Look-ups in named tables: a row name and a column name give one cell, copied from the table.

kib:
        fodenap  fid  ved  toko  sironip  kadogop
ripupi      -64  -64  -62    -1       14      -10
bas         -58  -29  -38   -11       42       21
genip       -84   14  -62   -38       14       33
zin         -79    0  -94   -22       27       65

bas, sironip => 42
ripupi, ved => -62
bas, ved => -38
bas, fid => -29
ripupi, toko => -1
genip, kadogop => 33
bas, toko => -11

tora.csv
,doni,lib,kuli,bidoz,depu
pep,131,28,200,203,157
pag,235,146,54,173,222
vam,60,172,166,91,239
niza,222,58,116,218,170
gos,222,57,116,219,169
bup,131,28,200,203,157
tel,48,91,221,133,191

doni of vam = 60
lib of pag = 146
kuli of bup = 200
kuli of pag = 54
doni of bup = 131
kuli of pep = 200
depu of niza = 170
kuli of gos = 116
depu of vam = 239
depu of pag = 222
bidoz of tel = 133
lib of pep = 28
bidoz of pep = 203
doni of tel = 48
bidoz of gos = 219
Which row has the largest depu? vam

Table zeve
	sudit	pazu	segarep	tem	nat	rugomoz
gife	154	115	89	138	159	151
meboru	104	58	145	71	121	90
loz	184	138	147	147	108	88
pumedo	139	80	152	201	78	185
zib	148	130	56	129	142	133
tagetip	169	35	114	168	152	129
tor	109	175	157	144	168	107
fara	145	96	155	160	158	143
pak	175	157	183	150	197	108

What is the pazu of pak in zeve?
157
What is the nat of pumedo in zeve?
78
What is the segarep of loz in zeve?
147
What is the nat of gife in zeve?
159
What is the segarep of fara in zeve?
155
What is the nat of loz in zeve?
108
What is the pazu of fara in zeve?
96
What is the tem of gife in zeve?
138
What is the rugomoz of meboru in zeve?
90
What is the sudit of tor in zeve?
109
What is the pazu of gife in zeve?
115
What is the segarep of pak in zeve?
183
What is the nat of pak in zeve?
197

dore:
,taf,guruz,nad,nov,zik,lak
bimif,-1.6,-3.4,-6.0,-8.2,0.0,-2.0
zot,-3.8,-1.4,-6.8,3.5,6.2,-1.3
voman,-4.0,-1.8,2.3,-2.3,-6.3,-4.9
divupe,2.5,-3.7,-1.6,-1.6,-6.6,-3.0
raz,-3.9,0.9,-3.1,-1.2,-8.8,-5.8
daf,-1.5,-1.6,-4.2,0.1,0.0,-3.1
nep,-8.1,-3.3,-0.8,-6.0,-6.4,-3.4
lud,-8.6,0.8,-2.3,-5.4,-3.2,-0.6

What is the zik of zot in dore? 6.2
What is the nov of zot in dore? 3.5
What is the nov of raz in dore? -1.2
What is the lak of nep in dore? -3.4
What is the taf of bimif in dore? -1.6
What is the taf of divupe in dore? 2.5
What is the nov of daf in dore? 0.1
What is the nov of divupe in dore? -1.6
What is the lak of divupe in dore? -3.0
What is the nad of zot in dore? -6.8
What is the zik of nep in dore? -6.4

Table lak
,domula,butupo,gokob
meguka,518,681,285
ruva,155,129,188
vezake,-725,453,659
nono,48,47,73
dasevi,485,467,-115
zadine,-188,-338,132
rivafu,258,595,527

What is the gokob of nono in lak? 73
What is the butupo of nono in lak? 47
What is the butupo of meguka in lak? 681
What is the domula of meguka in lak? 518
What is the butupo of rivafu in lak? 595
What is the gokob of rivafu in lak? 527
What is the domula of vezake in lak? -725
What is the gokob of vezake in lak? 659
What is the gokob of meguka in lak? 285
What is the gokob of ruva in lak? 188
What is the butupo of zadine in lak? -338
What is the domula of rivafu in lak? 258
What is the butupo of vezake in lak? 453
What is the gokob of zadine in lak? 132
Which row has the largest gokob? vezake

letug
           zub    nik    tuk    fum
piraten  0.431  0.473  0.245  0.592
durob    0.293  0.659  0.036  0.381
seze     0.577  0.473  0.235  0.485
mok      0.531  0.100  0.341  0.293
tif      0.391  0.611  0.345  0.162
nisefab  0.624  0.523  0.810  0.203

seze, tuk -> 0.235
nisefab, fum -> 0.203
durob, nik -> 0.659
mok, fum -> 0.293
piraten, fum -> 0.592
piraten, tuk -> 0.245
seze, nik -> 0.473
piraten, zub -> 0.431
seze, zub -> 0.577
Row with the largest tuk: nisefab

mut =
|  | tinofa | zom | viv | felo | par | bog | zesi | mafibi | sir |
|---|---|---|---|---|---|---|---|---|---|
| pugoze | -17.682 | 39.018 | 35.680 | -7.036 | 12.556 | 58.966 | 9.115 | -53.681 | 18.012 |
| gavamer | -16.747 | 41.644 | -28.928 | 34.855 | 11.821 | -31.050 | -8.194 | 11.327 | 40.042 |
| nasuv | -45.568 | -19.699 | -30.632 | -16.399 | 20.519 | 4.497 | -32.026 | 9.879 | 8.309 |

What is the bog of gavamer in mut?
-31.050
What is the felo of nasuv in mut?
-16.399
What is the par of gavamer in mut?
11.821
What is the bog of nasuv in mut?
4.497
What is the par of nasuv in mut?
20.519
What is the bog of pugoze in mut?
58.966
What is the felo of gavamer in mut?
34.855
What is the tinofa of pugoze in mut?
-17.682

pimiv
|  | disim | dak | nat | ranodin | tuv | mev | ret | bedin | vozu |
|---|---|---|---|---|---|---|---|---|---|
| zikag | 113 | 139 | 126 | 126 | 74 | 48 | 87 | 74 | 87 |
| ferubib | 113 | 74 | 191 | 48 | 61 | 48 | 61 | 61 | 178 |
| dusod | 100 | 87 | 139 | 61 | 48 | 87 | 61 | 178 | 217 |
| duv | 74 | 191 | 113 | 74 | 48 | 48 | 48 | 74 | 152 |

duv, mev: 48
dusod, tuv: 48
ferubib, ret: 61
duv, disim: 74
duv, ret: 48
dusod, bedin: 178
ferubib, nat: 191
dusod, nat: 139
dusod, vozu: 217
zikag, mev: 48
zikag, vozu: 87
ferubib, mev: 48
ferubib, dak: 74

Table tuda
fields: lasimat, budotu, tok, raz, mib, livu, fipedid, sopum, nasudo
lefuru: [37, 56, 38, 36, 64, 54, 50, 49, 50]
gov: [53, 41, 44, 60, 28, 42, 50, 49, 44]
rov: [54, 55, 75, 42, 73, 50, 49, 48, 59]
pifiba: [47, 57, 76, 43, 79, 45, 50, 48, 57]
nimurun: [56, 55, 70, 39, 71, 54, 49, 48, 60]
tikipi: [41, 53, 72, 53, 70, 35, 50, 48, 49]
ribaru: [57, 42, 40, 53, 29, 50, 50, 49, 47]
furolaf: [49, 41, 40, 61, 27, 39, 50, 49, 41]
kavati: [57, 53, 74, 43, 68, 50, 49, 48, 58]
zit: [38, 46, 44, 59, 43, 35, 50, 49, 40]
bub: [59, 46, 37, 43, 36, 58, 49, 49, 52]
gemutul: [47, 49, 17, 37, 37, 62, 50, 50, 48]

nimurun, sopum -> 48
lefuru, livu -> 54
pifiba, sopum -> 48
ribaru, budotu -> 42
lefuru, lasimat -> 37
ribaru, nasudo -> 47
rov, raz -> 42
gemutul, livu -> 62

